Here is a tiny trained network, its code and every weight. The questions are about switching its units off for an input and a target symbol, where a switched-off unit gives its printed mean instead of its output.

import numpy as np


def w(rows, s, z=0):
    codes = np.array(rows[::2]) - 128.0
    scale = np.full(codes.shape[1], s)
    scale[-1] = z or s
    return codes * scale


def f(y):
    return y / 2 * (1 + np.tanh(0.7978845608 * (y + 0.044715 * y**3)))


def softmax(a):
    e = np.exp(a - a.max(-1, keepdims=True))
    return e / e.sum(-1, keepdims=True)


def log_softmax(a):
    a = a - a.max(-1, keepdims=True)
    return a - np.log(np.exp(a).sum(-1, keepdims=True))


def net(x, mask):
    ids = ['ΔΠαβηθλμξτφψω'.index(c) for c in x.split()]
    T = len(ids)
    res = E[ids] + P[:T]
    q, k, v = (res @ M[0].T for M in (Q, K, V))
    z = softmax(np.where(np.tri(T) > 0, q @ k.T / 4**0.5, -1e9)) @ v
    res = res + np.where(mask[0], z, O[0][:, -1]) @ O[0][:, :-1]
    y = f(res @ A[0][:, :-1].T + A[0][:, -1])
    res = res + np.where(mask[1:17], y, B[0][:, -1]) @ B[0][:, :-1]
    return log_softmax(res[-1] @ U[:, :-1].T + U[:, -1])


Q, K, V, O, A, B = {}, {}, {}, {}, {}, {}
E = w([
[116,158,142,114],'Δ',
[59,180,118,118],'Π',
[42,184,118,118],'α',
[119,152,138,119],'β',
[61,180,121,120],'η',
[200,244,177,8],'θ',
[137,158,46,161],'λ',
[151,123,121,129],'μ',
[172,157,171,188],'ξ',
[63,136,173,116],'τ',
[168,82,188,75],'φ',
[117,58,157,15],'ψ',
[88,75,80,43],'ω',
],0.018)
P = w([
[187,232,95,103],'0',
[176,216,103,106],'1',
[164,197,104,114],'2',
[146,175,103,123],'3',
[136,158,105,130],'4',
[118,140,103,138],'5',
[105,123,105,143],'6',
[89,104,112,153],'7',
[79,85,111,158],'8',
[63,66,109,163],'9',
[48,51,112,166],'10',
[35,31,118,176],'11',
[22,21,120,172],'12',
[4,1,125,183],'13',
],0.0085)
Q[0] = w([
[124,124,84,49],'h1',
[50,204,62,252],'h1',
[165,125,248,109],'h1',
[67,117,68,83],'h1',
],0.021)
K[0] = w([
[100,109,115,81],'h1',
[132,4,140,221],'h1',
[181,204,98,95],'h1',
[71,96,93,139],'h1',
],0.02)
V[0] = w([
[38,164,157,115],'h1',
[162,126,81,125],'h1',
[127,194,101,165],'h1',
[125,110,5,54],'h1',
],0.015)
O[0] = w([
[118,172,96,53,253],'h1',
[96,99,156,139,109],'h1',
[100,80,62,140,229],'h1',
[24,127,247,55,150],'h1',
],0.014,0.0039)
A[0] = w([
[113,64,111,115,38],'n1',
[120,146,177,201,181],'n2',
[75,139,112,160,1],'n3',
[113,100,86,112,99],'n4',
[180,7,130,44,38],'n5',
[155,180,123,140,94],'n6',
[148,108,130,117,39],'n7',
[129,184,142,140,40],'n8',
[122,129,149,196,5],'n9',
[100,98,125,181,172],'n10',
[151,53,149,137,32],'n11',
[173,136,124,127,34],'n12',
[109,54,133,89,74],'n13',
[129,144,79,126,57],'n14',
[143,149,159,113,146],'n15',
[133,121,89,63,164],'n16',
],0.016,0.0053)
B[0] = w([
[165,150,106,135,147],'n1',
[83,152,100,58,164],'n2',
[149,80,83,167,153],'n3',
[150,131,202,154,191],'n4',
[33,252,140,116,178],'n5',
[94,91,14,65,177],'n6',
[189,97,126,107,118],'n7',
[187,103,149,135,141],'n8',
[155,63,147,65,156],'n9',
[88,169,136,176,192],'n10',
[201,101,200,121,138],'n11',
[78,137,140,117,158],'n12',
[193,52,83,108,212],'n13',
[140,168,185,122,218],'n14',
[163,139,96,148,171],'n15',
[175,81,154,161,244],'n16',
],0.02,0.011)
U = w([
[120,140,118,102,50],'Δ',
[120,121,145,113,254],'Π',
[129,120,160,112,141],'α',
[114,130,133,109,141],'β',
[122,123,142,108,82],'η',
[121,125,138,109,138],'θ',
[83,61,110,132,123],'λ',
[2,117,154,122,156],'μ',
[111,182,99,175,190],'ξ',
[229,164,66,90,50],'τ',
[100,175,36,76,133],'φ',
[101,220,149,60,127],'ψ',
[98,106,139,41,68],'ω',
],0.0064,0.0032)

Each question gives the input, a string of symbols that net reads in full, and the target symbol t.
The units are the heads (4 rows each of Q, K, V and O) and the neurons (one row each of A and B). Each row of codes is followed by its name. A weight is (code - 128) times the scale printed after its matrix; where a second scale follows, it is the last column's (O, A, B and U).
mask holds one flag per unit, heads first, then neurons. A switched-off unit (its flag False) gives its mean, the last column of its rows in O or B, instead of its output. The means were averaged over made-up inputs and are rounded, as every weight is.
A unit's drop is (log p(t) with every unit on - log p(t) with that unit switched off) / (log p(t) with every unit on - log p(t) with every unit switched off).
The circuit of an input: a set's keep is (log p(t) with only the set's units on - log p(t) with every unit switched off) / (log p(t) with every unit on - log p(t) with every unit switched off). Starting from the 12 units with the biggest drops (on a tie, the unit counted first), units are removed one at a time, each time the one whose removal leaves the highest keep (on an exact tie, the one counted first), for as long as the keep stays at least 0.8.
circuit, biggest first: the units of the circuit, biggest drop first
k most important neurons: the k neurons with the biggest drops, biggest first
input α τ ψ φ λ, target φ: circuit, biggest first -> (h1, n6, n16, n2)
input Δ α τ τ β Π α Δ φ η, target φ: circuit, biggest first -> (h1, n2, n6, n4)
input α ξ Π ξ β μ ξ Δ μ, target ξ: circuit, biggest first -> (h1, n13, n9)
input ω ξ μ Π ψ ξ ω ψ Δ Π, target ψ: 3 most important neurons -> (n16, n2, n13)
input Π ψ λ, target ψ: 3 most important neurons -> (n13, n16, n2)
input α ξ β τ μ α Δ λ Π μ φ θ, target τ: circuit, biggest first -> (h1, n15, n5)
input α Π τ ψ Π ψ ξ Π μ φ β α, target φ: circuit, biggest first -> (h1, n16, n4, n14)
input α ψ ξ ω ξ μ Π β λ ψ ψ θ λ α, target λ: circuit, biggest first -> (n3, n5)
input μ θ α, target μ: circuit, biggest first -> (h1, n13)
input λ Π τ, target λ: circuit, biggest first -> (h1, n13, n3)
input φ φ ξ β, target φ: circuit, biggest first -> (h1, n16, n4, n6)
input λ λ ξ λ α ψ Π θ ω λ λ Π, target λ: 2 most important neurons -> (n13, n3)
input λ τ τ λ β ξ ξ α, target ξ: circuit, biggest first -> (h1, n10)
input Π ψ τ η ω β ξ, target φ: circuit, biggest first -> (n6, h1, n12)
input λ η ω λ Π λ α α, target λ: circuit, biggest first -> (h1, n3, n5, n16)
input Δ λ θ Π β ω λ, target ω: circuit, biggest first -> (h1, n13)
input ψ ξ θ Π ξ μ η Π, target μ: 3 most important neurons -> (n13, n16, n15)
input ξ μ ξ ψ η, target ψ: circuit, biggest first -> (h1, n16)
input η Δ ξ θ ξ ξ ξ ξ Δ η Π θ λ, target λ: circuit, biggest first -> (h1, n13, n3)
input β Π Π η Δ α τ τ β, target τ: 4 most important neurons -> (n5, n16, n10, n6)
input α Π η Π μ λ α, target μ: 3 most important neurons -> (n16, n10, n15)
input θ η η λ β α Π Π ξ ξ Δ ξ ξ β, target ξ: 2 most important neurons -> (n13, n10)
input μ μ Π Π β φ α, target φ: 2 most important neurons -> (n2, n16)
input Π η Π θ μ Π μ Π, target μ: 2 most important neurons -> (n13, n16)
input ψ β β α Π α η ψ λ Π φ η λ, target φ: 3 most important neurons -> (n16, n4, n2)
input Π μ φ Π, target φ: most important neuron -> (n2)
input β λ Π β Π ξ Π, target ξ: 2 most important neurons -> (n10, n13)
input Π ξ θ ψ ξ ω β Π ω ψ ω β α, target ω: most important neuron -> (n13)
input Π β Π α λ ξ λ λ τ Δ ψ α, target ψ: 3 most important neurons -> (n13, n16, n2)
input ξ α β φ μ Π Δ ω Π α μ ω, target ω: 3 most important neurons -> (n13, n5, n10)
